Moves between nodes:
fd: fe>bl, si>rf, zi>bp, ve>qz, ge>lh
bp: fe>lp, si>cg, zi>lh, ve>bl, ge>gf
dq: fe>zp, si>mr, zi>jg, ve>qc, ge>gb
md: fe>jh, si>qb, zi>pg, ve>jb, ge>tp
tp: fe>qm, si>bs, zi>zg, ve>ct, ge>nm
zb: fe>jz, si>gf, zi>mj, ve>pq, ge>bm
lp: fe>sr, si>bp, zi>qq, ve>nz, ge>zb
qh: fe>jg, si>mm, zi>cq, ve>dq, ge>zl
nz: fe>cg, si>bl, zi>sr, ve>rf, ge>pq
mm: fe>qh, si>zp, zi>cn, ve>mr, ge>pn
zl: fe>jf, si>pn, zi>pj, ve>gb, ge>nz
ns: fe>nm, si>hz, zi>qj, ve>zg, ge>qc
qm: fe>ls, si>tp, zi>ml, ve>dl, ge>rm
ll: fe>cn, si>jg, zi>ng, ve>mm, ge>td
hz: fe>ns, si>ml, zi>tq, ve>rg, ge>dg
mf: fe>jr, si>qj, zi>sb, ve>rm, ge>mm
qz: fe>pj, si>td, zi>bl, ve>zl, ge>lp
cg: fe>bp, si>nz, zi>sm, ve>fd, ge>dn
nm: fe>rm, si>ns, zi>mf, ve>ml, ge>sb
pq: fe>dn, si>qq, zi>jz, ve>sm, ge>fg
lh: fe>qq, si>sm, zi>gf, ve>lp, ge>sn
qb: fe>md, si>hl, zi>mp, ve>gq, ge>bs
bl: fe>nz, si>fd, zi>lp, ve>pj, ge>qq
lq: fe>jc, si>fg, zi>gq, ve>sn, ge>md
mp: fe>pg, si>nh, zi>bs, ve>md, ge>rg
pg: fe>ct, si>mp, zi>tp, ve>jh, ge>zg
jc: fe>bm, si>lq, zi>jb, ve>mj, ge>jh
pm: fe>sn, si>jz, zi>lq, ve>gf, ge>gq
qq: fe>pq, si>lh, zi>zb, ve>sr, ge>mj
zp: fe>mm, si>dq, zi>ll, ve>sb, ge>ng
cq: fe>gb, si>cn, zi>zl, ve>jg, ge>pj
bs: fe>tp, si>dl, zi>rg, ve>pg, ge>ns
tq: fe>qj, si>rm, zi>dg, ve>ns, ge>dq
jz: fe>pm, si>zb, zi>fg, ve>dn, ge>dm
pj: fe>rf, si>qz, zi>nz, ve>jf, ge>sr
ng: fe>pn, si>gb, zi>td, ve>cn, ge>fd
sr: fe>sm, si>lp, zi>pq, ve>cg, ge>jz
cn: fe>cq, si>ll, zi>pn, ve>qh, ge>qz
bm: fe>dm, si>jc, zi>hl, ve>fg, ge>nh
ls: fe>rg, si>qm, zi>hz, ve>bs, ge>tq
sm: fe>lh, si>sr, zi>dn, ve>bp, ge>pm
qj: fe>mf, si>tq, zi>qc, ve>nm, ge>zp
jr: fe>dg, si>mf, zi>mr, ve>tq, ge>qh
jg: fe>ll, si>qh, zi>gb, ve>zp, ge>jf
rf: fe>fd, si>pj, zi>cg, ve>td, ge>sm
rg: fe>zg, si>ls, zi>ns, ve>tp, ge>qj
dm: fe>gq, si>bm, zi>qb, ve>lq, ge>mp
jh: fe>nh, si>md, zi>ct, ve>hl, ge>qm
fg: fe>lq, si>mj, zi>dm, ve>pm, ge>qb
dn: fe>gf, si>pq, zi>pm, ve>lh, ge>lq
gf: fe>zb, si>dn, zi>sn, ve>qq, ge>jc
hl: fe>qb, si>jb, zi>nh, ve>dm, ge>dl
mr: fe>dq, si>sb, zi>qh, ve>dg, ge>cq
nh: fe>mp, si>jh, zi>dl, ve>qb, ge>ls
mj: fe>fg, si>sn, zi>bm, ve>jz, ge>hl
sb: fe>mr, si>qc, zi>mm, ve>jr, ge>cn
rm: fe>tq, si>nm, zi>jr, ve>hz, ge>mr
ml: fe>hz, si>zg, zi>rm, ve>ls, ge>jr
jb: fe>hl, si>gq, zi>jh, ve>bm, ge>ct
td: fe>qz, si>jf, zi>fd, ve>pn, ge>bp
dg: fe>qc, si>jr, zi>dq, ve>qj, ge>jg
sn: fe>mj, si>pm, zi>jc, ve>zb, ge>jb
jf: fe>td, si>zl, zi>rf, ve>ng, ge>cg
ct: fe>dl, si>pg, zi>qm, ve>nh, ge>ml
pn: fe>zl, si>ng, zi>qz, ve>cq, ge>bl
zg: fe>ml, si>rg, zi>nm, ve>qm, ge>mf
gq: fe>jb, si>dm, zi>md, ve>jc, ge>pg
gb: fe>ng, si>cq, zi>jf, ve>ll, ge>rf
dl: fe>bs, si>ct, zi>ls, ve>mp, ge>hz
qc: fe>sb, si>dg, zi>zp, ve>mf, ge>ll

The rows follow the links: the fewer symbols apart two nodes are, the more alike their rows tend to be.

Each row is also shifted at random along 4 hidden directions that mean nothing.

One row for each node, in no order:
Each row stands for one node.
1: 115 -62 122 -82 106 46 24 25 -81 55 34 -53 6 77 14 -69 -29 -130 32 97 41 17 -40 -23 -49 -36 -54 -22 -38 45
2: 153 30 48 -26 -97 -26 -96 62 23 47 101 18 -99 -61 23 112 106 77 -1 -42 -86 56 13 -42 160 -9 78 -89 -74 -20
3: -44 25 -113 65 -71 -48 37 -62 -3 -41 -52 -14 60 -55 16 101 116 126 3 -73 -35 -23 99 55 148 86 70 47 35 -52
4: 56 24 124 -83 24 23 -42 75 -23 51 80 88 -66 43 -8 3 -57 -32 -49 34 -21 57 -37 -70 35 -45 -43 -83 -46 22
5: 329 37 21 -8 98 88 40 3 16 -5 -5 -63 -6 25 -1 -91 -45 -12 39 38 114 -18 -87 7 -166 -67 81 -5 28 33
6: -251 29 -88 88 -115 -29 -82 3 111 -15 2 -58 -68 -102 0 25 63 74 40 -74 -54 -28 -7 24 -37 -9 95 -19 -15 -33
7: 61 96 -110 64 1 3 53 -26 97 -81 -84 102 41 -1 -48 -64 -161 85 -69 -51 77 -52 -37 16 -160 -20 0 55 102 5
8: 127 -9 -115 84 -86 -31 -21 -44 36 -15 -24 -110 3 -93 27 72 161 74 71 -62 -47 -20 60 58 63 53 104 24 -7 -42
9: -17 186 -155 108 -59 31 24 -6 151 -91 -36 51 -22 -95 -16 44 15 274 -19 -126 60 -41 -34 40 -45 -24 230 12 76 -25
10: -127 -4 53 -28 -77 -45 -89 60 25 31 58 89 -78 -14 -17 30 -51 -28 -60 -17 -82 40 1 -60 42 -23 -80 -63 -42 -14
11: 115 -82 31 -35 119 22 110 -56 -119 1 -53 -72 110 83 16 -57 2 -114 30 93 66 -15 27 24 -8 37 -70 72 25 23
12: -18 -41 37 -26 -98 -53 -76 37 -30 46 66 19 -42 -30 30 110 97 5 -11 -29 -114 54 72 -27 201 42 -24 -48 -54 -31
13: 27 57 115 -78 58 87 7 62 -31 58 96 -41 -58 7 49 39 107 64 38 22 37 53 -51 -36 81 -46 147 -83 -66 22
14: -199 -8 100 -99 127 24 112 -11 -112 3 -29 132 94 123 -14 -26 -134 -66 -89 79 58 19 21 -32 53 11 -144 23 37 28
15: -63 5 -93 66 52 38 85 -69 21 -49 -81 -101 66 -9 -2 -58 10 25 57 7 91 -60 -16 71 -130 13 74 80 61 5
16: 32 -107 -101 84 -74 -103 -31 -54 17 -44 -103 4 41 -6 -35 -48 -90 -130 -23 -11 -64 -52 56 39 -86 51 -193 86 40 -21
17: 129 62 -61 21 52 32 106 -53 -25 -45 -55 -4 95 9 10 42 64 120 -4 -23 67 -24 42 43 73 44 98 59 54 -15
18: -178 68 -122 69 -112 -87 -18 -10 85 -79 -74 190 24 -28 -62 32 -137 97 -122 -97 -47 -32 47 5 -5 26 -84 42 78 -29
19: -185 -128 -130 98 -67 -57 -43 -64 26 -8 -61 -190 27 -63 25 -22 112 -91 110 -11 -52 -54 45 80 -62 64 -11 70 -9 -38
20: -103 -63 -9 -13 114 23 140 -75 -112 -17 -88 -50 145 77 16 -29 15 -60 18 64 66 -24 55 42 34 71 -58 102 37 14
21: 40 -10 54 -31 115 53 46 11 -14 -3 -26 12 11 78 -29 -143 -166 -118 -10 75 93 -18 -92 -16 -214 -66 -78 15 30 64
22: 126 23 -39 16 56 17 91 -43 -20 -43 -73 35 89 40 -9 -35 -56 20 -19 9 67 -30 12 33 -30 18 -19 70 65 7
23: 180 20 7 24 -129 -42 -151 78 107 18 77 58 -139 -76 -18 -6 -59 -10 -23 -52 -87 29 -53 -45 -67 -56 -19 -81 -53 -4
24: -77 -57 -100 99 -128 -97 -119 11 124 -34 -45 37 -67 -54 -57 -95 -165 -117 -27 -39 -77 -40 -25 -1 -221 -25 -158 15 25 -6
25: 150 -81 -88 60 -50 -75 19 -67 -34 -22 -65 -55 79 -16 9 47 85 -21 18 -16 -57 -29 104 57 95 96 -58 81 18 -37
26: -57 -44 -44 9 78 2 120 -91 -79 -38 -90 -25 141 55 8 -20 7 -19 0 34 59 -34 58 56 24 72 -47 102 55 -4
27: 147 -12 22 -15 101 42 30 5 23 -19 -51 26 17 72 -45 -185 -227 -132 -22 75 98 -33 -104 -12 -296 -74 -112 33 52 58
28: -254 -97 -52 57 -100 -92 -81 -13 24 -3 -20 -14 -19 -31 -10 -12 -23 -103 -5 -22 -96 -19 49 12 -20 31 -132 27 -10 -32
29: -150 -31 -138 100 -33 -36 22 -80 18 -46 -82 -105 71 -51 15 4 82 16 61 -34 7 -61 47 72 -28 67 37 87 47 -31
30: 18 -102 44 8 -50 -8 -140 49 51 71 82 -175 -126 -56 22 -67 56 -152 107 28 -54 10 -77 -19 -137 -60 16 -67 -90 13
31: -464 -6 105 -83 70 49 32 18 -87 40 55 -30 16 39 40 50 97 15 22 52 25 47 16 -24 141 8 54 -27 -48 5
32: -209 -124 133 -129 77 -17 49 6 -181 64 25 15 60 106 28 38 38 -161 -16 109 -45 49 80 -42 202 52 -156 -10 -56 16
33: -47 82 34 -50 111 63 112 0 -32 -19 -17 85 55 60 -8 -18 -76 66 -52 29 104 -3 -25 -8 -7 -21 27 5 52 34
34: 194 -18 96 -32 -28 27 -114 85 41 66 111 -60 -133 -27 14 -31 20 -60 49 20 -28 45 -86 -57 -64 -75 31 -110 -89 17
35: 167 31 -64 53 -136 -57 -106 20 99 -7 29 18 -81 -88 -9 54 31 66 -10 -72 -88 0 15 -5 18 -3 31 -29 -23 -35
36: -7 101 -125 77 -5 10 53 -38 88 -83 -78 57 39 -30 -30 -31 -74 123 -29 -65 63 -52 -18 34 -117 -13 65 56 90 -7
37: 253 31 -119 108 -40 5 -7 -33 99 -51 -48 -72 -6 -67 -8 -44 -3 56 45 -49 35 -54 -30 44 -166 -16 87 45 49 -12
38: -37 80 62 -36 -53 18 -98 91 81 22 97 92 -134 -37 -21 16 -55 55 -45 -37 -27 41 -80 -67 -35 -89 51 -107 -40 13
39: -10 -140 -27 5 98 -10 109 -99 -109 -8 -112 -104 147 74 12 -84 -12 -167 49 91 47 -49 54 64 -53 71 -138 116 42 8
40: 29 -170 -3 24 -102 -101 -110 -2 -32 48 6 -73 -27 -23 9 7 45 -180 31 19 -138 7 70 4 38 49 -165 7 -60 -27
41: -49 60 -56 39 101 88 78 -36 52 -37 -46 -101 16 -3 2 -111 -23 39 68 15 139 -50 -96 34 -222 -57 138 37 53 27
42: -42 -85 -117 87 8 -9 46 -87 4 -35 -100 -152 77 -21 12 -50 61 -56 81 4 25 -64 31 81 -99 54 1 104 32 -18
43: 44 132 56 -37 100 87 40 52 65 -20 16 97 -37 43 -41 -103 -173 51 -46 17 122 -3 -128 -41 -192 -109 55 -40 43 54
44: -109 44 63 -39 -62 -31 -92 81 50 19 62 145 -95 -3 -33 14 -107 -10 -86 -21 -62 39 -35 -73 0 -45 -80 -73 -32 9
45: -106 8 102 -66 7 25 -50 64 -19 57 80 20 -64 15 12 26 5 -18 -12 22 -25 46 -33 -55 55 -38 1 -74 -58 14
46: -146 19 32 -19 131 82 68 -17 -8 -9 -21 -56 25 48 -2 -122 -69 -45 38 57 119 -25 -85 5 -187 -55 36 18 26 49
47: -195 171 13 -8 -102 2 -89 88 119 -6 90 160 -126 -63 -25 75 -47 196 -85 -100 -41 41 -53 -58 45 -67 104 -100 -17 -6
48: -27 -62 96 -60 126 69 55 -9 -83 45 19 -110 38 64 27 -64 35 -107 69 99 73 9 -39 -2 -42 -20 14 -4 -29 36
49: -84 10 -26 39 -114 -27 -104 39 71 13 55 -35 -90 -78 9 48 70 46 28 -59 -73 15 -17 -9 11 -12 68 -49 -41 -25
50: -46 -1 55 -9 -37 28 -107 72 60 58 91 -102 -125 -51 25 -10 72 -20 75 -4 -31 35 -76 -36 -57 -67 93 -90 -80 7
51: 92 -56 -59 44 -110 -88 -54 -20 -5 0 -7 -15 3 -50 9 93 89 1 0 -44 -112 -3 102 25 138 79 -40 18 -15 -49
52: -309 5 101 -75 92 44 34 32 -42 22 24 41 6 63 -5 -53 -85 -54 -22 58 55 23 -49 -43 -42 -39 -43 -24 -5 38
53: -90 2 139 -119 34 24 17 41 -102 60 85 50 0 41 38 120 107 44 -32 25 -43 70 49 -55 265 20 25 -61 -62 -4
54: 180 -69 147 -107 93 36 29 21 -130 66 54 -32 16 84 33 8 43 -99 17 95 0 49 8 -38 107 9 -55 -39 -59 29
55: 10 -31 -66 30 40 -27 96 -73 -39 -51 -111 45 114 47 -23 -28 -79 -26 -35 1 37 -46 55 42 -13 54 -97 107 79 -3
56: -31 -102 -75 46 -98 -93 -42 -44 -24 1 -30 -66 35 -46 21 75 114 -37 28 -23 -103 -13 108 37 128 94 -55 49 -17 -43
57: 547 -111 -4 23 72 11 4 -34 -8 -5 -57 -112 25 43 -7 -163 -103 -201 58 84 50 -49 -56 26 -254 -17 -110 52 14 35
58: -249 -83 94 -42 29 3 -61 44 -18 54 40 -21 -56 46 -14 -95 -101 -189 14 75 -17 18 -59 -52 -126 -53 -128 -44 -45 32
59: 70 135 -122 80 -14 29 52 -22 120 -94 -66 90 9 -40 -37 -44 -116 149 -46 -77 80 -48 -49 22 -159 -36 87 37 92 -1
60: 271 -126 151 -96 -7 -59 -89 59 -92 80 76 56 -42 66 -3 0 -51 -207 -40 76 -107 59 23 -70 88 0 -224 -65 -80 21
61: -152 -49 115 -85 114 53 58 -1 -106 53 30 -44 33 80 34 -11 32 -76 20 82 35 32 -6 -12 62 2 -18 -10 -35 32
62: 35 21 -98 45 -25 -19 71 -81 -38 -42 -60 -31 94 -40 25 120 148 134 12 -48 -8 -17 111 65 190 100 90 67 36 -48
63: 94 31 38 -63 108 17 147 -43 -124 -21 -44 100 133 87 11 62 0 54 -72 40 53 16 76 14 176 66 -32 51 49 -2
64: 75 27 137 -95 75 80 22 39 -75 63 97 -60 -28 27 54 68 147 60 46 43 31 60 -21 -32 162 -19 136 -76 -67 27
65: -238 29 -61 62 -108 -30 -86 21 93 5 33 -37 -75 -92 1 52 74 76 32 -69 -62 3 -9 8 9 -12 91 -26 -22 -26
66: 110 119 -111 67 -16 31 71 -36 62 -58 -45 6 43 -54 5 66 79 216 0 -90 51 -20 17 47 44 26 182 39 58 -29
67: -161 125 45 -11 -37 49 -97 101 133 14 101 48 -153 -55 -22 -18 -65 93 -15 -49 17 30 -127 -68 -117 -117 125 -113 -31 20
68: -54 -35 -105 84 -94 -44 -40 -45 32 -10 -26 -116 9 -83 28 58 148 42 69 -56 -61 -26 59 56 57 54 71 24 -12 -46
69: -32 -103 96 -53 117 37 6 6 -49 37 -14 -72 -2 88 -12 -181 -136 -241 36 119 58 -10 -90 -24 -237 -57 -148 8 -16 52
70: 44 -102 30 -22 -94 -93 -79 13 -59 53 43 -12 -23 -18 18 99 95 -75 1 -3 -141 37 97 -18 198 66 -104 -21 -76 -32

Some nodes, each with its row:
zp 70
zl 68
ls 31
cq 35
td 18
hl 21
qz 8
mf 44
bs 64
dg 10
zb 26
ng 51
ll 28
bl 29
qb 43
sm 36
ml 58
pq 55
sn 57
qh 40
sr 66
qc 47
mp 1

Row, symbols taken left to right, then the row they reach:
19 si ve: 24
53 si si ge: 38
14 ge ve: 54
62 fe zi: 59
34 fe ve fe: 60
48 fe zi: 52
12 ge ge fe: 3
6 zi si fe: 56

